Here is a tiny trained network, its code and every weight. The questions are about switching its units off for an input and a class, where a switched-off unit gives its printed mean instead of its output.

import numpy as np


def w(rows, s, z=0):
    codes = np.array(rows[::2]) - 128.0
    scale = np.full(codes.shape[1], s)
    scale[-1] = z or s
    return codes * scale


def norm(h):
    return h / np.sqrt((h * h).mean(-1, keepdims=True) + 1e-5)


def f(y):
    return y / 2 * (1 + np.tanh(0.7978845608 * (y + 0.044715 * y**3)))


def log_softmax(a):
    a = a - a.max(-1, keepdims=True)
    return a - np.log(np.exp(a).sum(-1, keepdims=True))


def net(x, mask):
    res = np.array(x, float).reshape(1, 7) / 4 @ E
    u = 0
    for l in range(3):
        y = f(norm(res) @ A[l][:, :-1].T + A[l][:, -1])
        res = res + np.where(mask[u : u + 5], y, B[l][:, -1]) @ B[l][:, :-1]
        u += 5
    return log_softmax(norm(res)[-1] @ U[:, :-1].T + U[:, -1])


A, B = {}, {}
E = w([
[130,127,127],'x0',
[126,128,128],'x1',
[125,130,130],'x2',
[126,128,129],'x3',
[128,127,129],'x4',
[171,60,255],'x5',
[185,220,171],'x6',
],0.0069)
A[0] = w([
[127,150,134,3],'L0N1',
[162,95,59,103],'L0N2',
[177,146,110,56],'L0N3',
[118,85,2,81],'L0N4',
[39,106,44,91],'L0N5',
],0.007,0.0041)
B[0] = w([
[174,189,166,66],'L0N1',
[66,145,223,137],'L0N2',
[70,211,140,92],'L0N3',
[3,145,131,242],'L0N4',
[52,148,236,251],'L0N5',
],0.006,0.0024)
A[1] = w([
[142,117,60,111],'L1N1',
[130,85,144,156],'L1N2',
[144,154,254,73],'L1N3',
[100,83,74,5],'L1N4',
[158,244,13,69],'L1N5',
],0.0095,0.003)
B[1] = w([
[170,127,184,122],'L1N1',
[110,86,99,163],'L1N2',
[156,166,46,211],'L1N3',
[199,164,137,124],'L1N4',
[119,62,255,255],'L1N5',
],0.0097,0.0039)
A[2] = w([
[210,144,187,158],'L2N1',
[43,57,169,58],'L2N2',
[12,189,2,58],'L2N3',
[211,216,32,123],'L2N4',
[135,233,222,3],'L2N5',
],0.0082,0.0034)
B[2] = w([
[68,204,94,224],'L2N1',
[216,161,78,255],'L2N2',
[45,177,66,230],'L2N3',
[202,178,148,211],'L2N4',
[104,12,180,163],'L2N5',
],0.011,0.0033)
U = w([
[37,178,51,223],'0',
[180,38,89,109],'1',
[88,134,251,3],'2',
[205,238,116,142],'3',
],0.02,0.0019)

Each question gives the input, the list of numbers given to net, and the class t.
The units are the neurons (one row each of A and B). Each row of codes is followed by its name. A weight is (code - 128) times the scale printed after its matrix; where a second scale follows, it is the last column's (A, B and U).
mask holds one flag per neuron, layer by layer. A switched-off neuron (its flag False) gives its mean, the last column of its row in B, instead of its output. The means were averaged over made-up inputs and are rounded, as every weight is.
A unit's drop is (log p(t) with every unit on - log p(t) with that unit switched off) / (log p(t) with every unit on - log p(t) with every unit switched off).
The circuit of an input: a set's keep is (log p(t) with only the set's units on - log p(t) with every unit switched off) / (log p(t) with every unit on - log p(t) with every unit switched off). Starting from the 12 units with the biggest drops (on a tie, the unit counted first), units are removed one at a time, each time the one whose removal leaves the highest keep (on an exact tie, the one counted first), for as long as the keep stays at least 0.8.
circuit, biggest first: the units of the circuit, biggest drop first
k most important neurons: the k neurons with the biggest drops, biggest first
top k neurons in layer l: the k neurons of layer l with the biggest drops, biggest first
drop when u is switched off: that unit's drop, to one decimal
input [-5,-8,5,-5,8,-7,8], class 2: circuit, biggest first : L1N5
input [-3,7,4,6,4,7,3], class 3: 2 most important neurons : L1N3, L1N5
input [-3,-3,-4,-2,-8,8,0], class 1: top 2 neurons in layer 2 : L2N3, L2N4
input [0,2,-3,-4,-7,7,1], class 3: top 2 neurons in layer 1 : L1N3, L1N5
input [-6,2,-5,-7,-7,1,-6], class 1: top 2 neurons in layer 1 : L1N3, L1N4
input [-1,2,-5,6,-6,7,8], class 3: top 2 neurons in layer 1 : L1N3, L1N5
input [-8,3,-2,3,5,0,8], class 2: top 2 neurons in layer 2 : L2N5, L2N2
input [-5,-6,0,-5,4,7,4], class 3: top 2 neurons in layer 1 : L1N3, L1N5
input [-4,-2,6,-8,-4,4,2], class 3: drop when L1N3 is switched off : 0.6
input [-8,1,8,8,6,-8,7], class 2: drop when L1N5 is switched off : 0.7
input [-3,3,-5,-4,-4,-1,7], class 2: drop when L1N5 is switched off : 0.4
input [-4,-8,-3,2,-7,4,5], class 3: drop when L2N5 is switched off : 0.0
